Below are the code and all the weights of a small trained network. Each question names an input and a class and asks about switching units off, where a switched-off unit gives its printed mean instead of its output.

import numpy as np


def w(rows, s, z=0):
    codes = np.array(rows[::2]) - 128.0
    scale = np.full(codes.shape[1], s)
    scale[-1] = z or s
    return codes * scale


def f(y):
    return y / 2 * (1 + np.tanh(0.7978845608 * (y + 0.044715 * y**3)))


def log_softmax(a):
    a = a - a.max(-1, keepdims=True)
    return a - np.log(np.exp(a).sum(-1, keepdims=True))


def net(x, mask):
    res = np.array(x, float).reshape(1, 7) / 4 @ E
    y = f(res @ A[0][:, :-1].T + A[0][:, -1])
    res = res + np.where(mask, y, B[0][:, -1]) @ B[0][:, :-1]
    return log_softmax(res[-1] @ U[:, :-1].T + U[:, -1])


A, B = {}, {}
E = w([
[100,133,183,54,218,245],'x0',
[198,207,183,171,27,237],'x1',
[119,24,151,215,142,176],'x2',
[127,121,132,120,119,125],'x3',
[125,126,127,125,123,130],'x4',
[126,107,127,104,105,132],'x5',
[133,143,125,147,149,126],'x6',
],0.012)
A[0] = w([
[175,169,191,134,73,147,49],'neuron 1',
[140,151,180,172,79,165,107],'neuron 2',
[138,146,120,175,54,95,129],'neuron 3',
[137,53,185,217,115,178,12],'neuron 4',
[152,160,82,186,102,116,90],'neuron 5',
[88,196,128,76,114,101,6],'neuron 6',
[156,151,110,146,97,57,149],'neuron 7',
[169,247,124,53,99,114,68],'neuron 8',
[216,180,123,125,91,189,3],'neuron 9',
[125,152,171,96,149,204,96],'neuron 10',
[105,147,83,167,47,124,135],'neuron 11',
[103,185,178,61,178,165,124],'neuron 12',
[131,151,168,93,152,197,207],'neuron 13',
],0.013,0.0033)
B[0] = w([
[117,107,96,107,230,32,228],'neuron 1',
[88,85,77,62,208,55,229],'neuron 2',
[206,138,182,143,128,210,225],'neuron 3',
[88,230,8,159,43,193,242],'neuron 4',
[141,112,183,103,124,170,197],'neuron 5',
[72,138,65,180,97,109,183],'neuron 6',
[180,93,205,100,127,123,219],'neuron 7',
[32,226,65,221,86,221,248],'neuron 8',
[86,84,119,61,151,40,238],'neuron 9',
[255,128,175,126,75,140,231],'neuron 10',
[142,94,217,104,144,170,211],'neuron 11',
[175,80,205,148,154,143,242],'neuron 12',
[194,119,126,103,97,119,239],'neuron 13',
],0.0095,0.013)
U = w([
[202,125,245,138,121,152,130],'0',
[76,191,56,189,90,173,253],'1',
[82,76,107,93,255,12,30],'2',
],0.012,0.0025)

Each question gives the input, the list of numbers given to net, and the class t.
The units are the neurons (one row each of A and B). Each row of codes is followed by its name. A weight is (code - 128) times the scale printed after its matrix; where a second scale follows, it is the last column's (A, B and U).
mask holds one flag per neuron, in row order. A switched-off neuron (its flag False) gives its mean, the last column of its row in B, instead of its output. The means were averaged over made-up inputs and are rounded, as every weight is.
A unit's drop is (log p(t) with every unit on - log p(t) with that unit switched off) / (log p(t) with every unit on - log p(t) with every unit switched off).
The circuit of an input: a set's keep is (log p(t) with only the set's units on - log p(t) with every unit switched off) / (log p(t) with every unit on - log p(t) with every unit switched off). Starting from the 12 units with the biggest drops (on a tie, the unit counted first), units are removed one at a time, each time the one whose removal leaves the highest keep (on an exact tie, the one counted first), for as long as the keep stays at least 0.8.
units of the circuit, in order: the units of the circuit, biggest drop first
k most important neurons: the k neurons with the biggest drops, biggest first
drop of u: that unit's drop, to one decimal
input [-6,7,-2,-7,-5,4,0], class 2: units of the circuit, in order -> [neuron 1]
input [-4,6,-5,3,1,8,0], class 2: 2 most important neurons -> [neuron 1; neuron 9]
input [5,-4,4,-7,4,-3,1], class 0: 4 most important neurons -> [neuron 8; neuron 2; neuron 1; neuron 9]
input [8,-8,5,8,5,3,-1], class 0: 2 most important neurons -> [neuron 2; neuron 1]
input [8,-6,-8,-4,-8,-3,-5], class 0: 2 most important neurons -> [neuron 12; neuron 4]
input [-4,5,2,1,-7,1,1], class 2: 2 most important neurons -> [neuron 2; neuron 1]
input [-5,6,6,5,-3,8,-8], class 1: 4 most important neurons -> [neuron 4; neuron 3; neuron 12; neuron 10]
input [-6,-4,6,8,-5,-6,-7], class 0: 2 most important neurons -> [neuron 8; neuron 7]
input [-8,2,-8,4,-5,2,-7], class 0: 2 most important neurons -> [neuron 7; neuron 11]
input [-3,8,-4,-3,1,3,3], class 2: 3 most important neurons -> [neuron 1; neuron 9; neuron 2]
input [-6,3,7,-4,-6,-4,-3], class 1: 3 most important neurons -> [neuron 4; neuron 12; neuron 10]
input [-2,5,4,-1,1,-7,-8], class 2: 4 most important neurons -> [neuron 2; neuron 8; neuron 1; neuron 9]
input [-7,-4,8,-7,4,1,8], class 1: drop of neuron 12 -> 0.7
input [-8,-4,-6,3,-2,-1,1], class 0: units of the circuit, in order -> [neuron 7]
input [-2,6,-3,-7,-2,4,-2], class 2: drop of neuron 1 -> 0.2
input [-4,7,4,0,2,-1,3], class 2: drop of neuron 2 -> 0.4
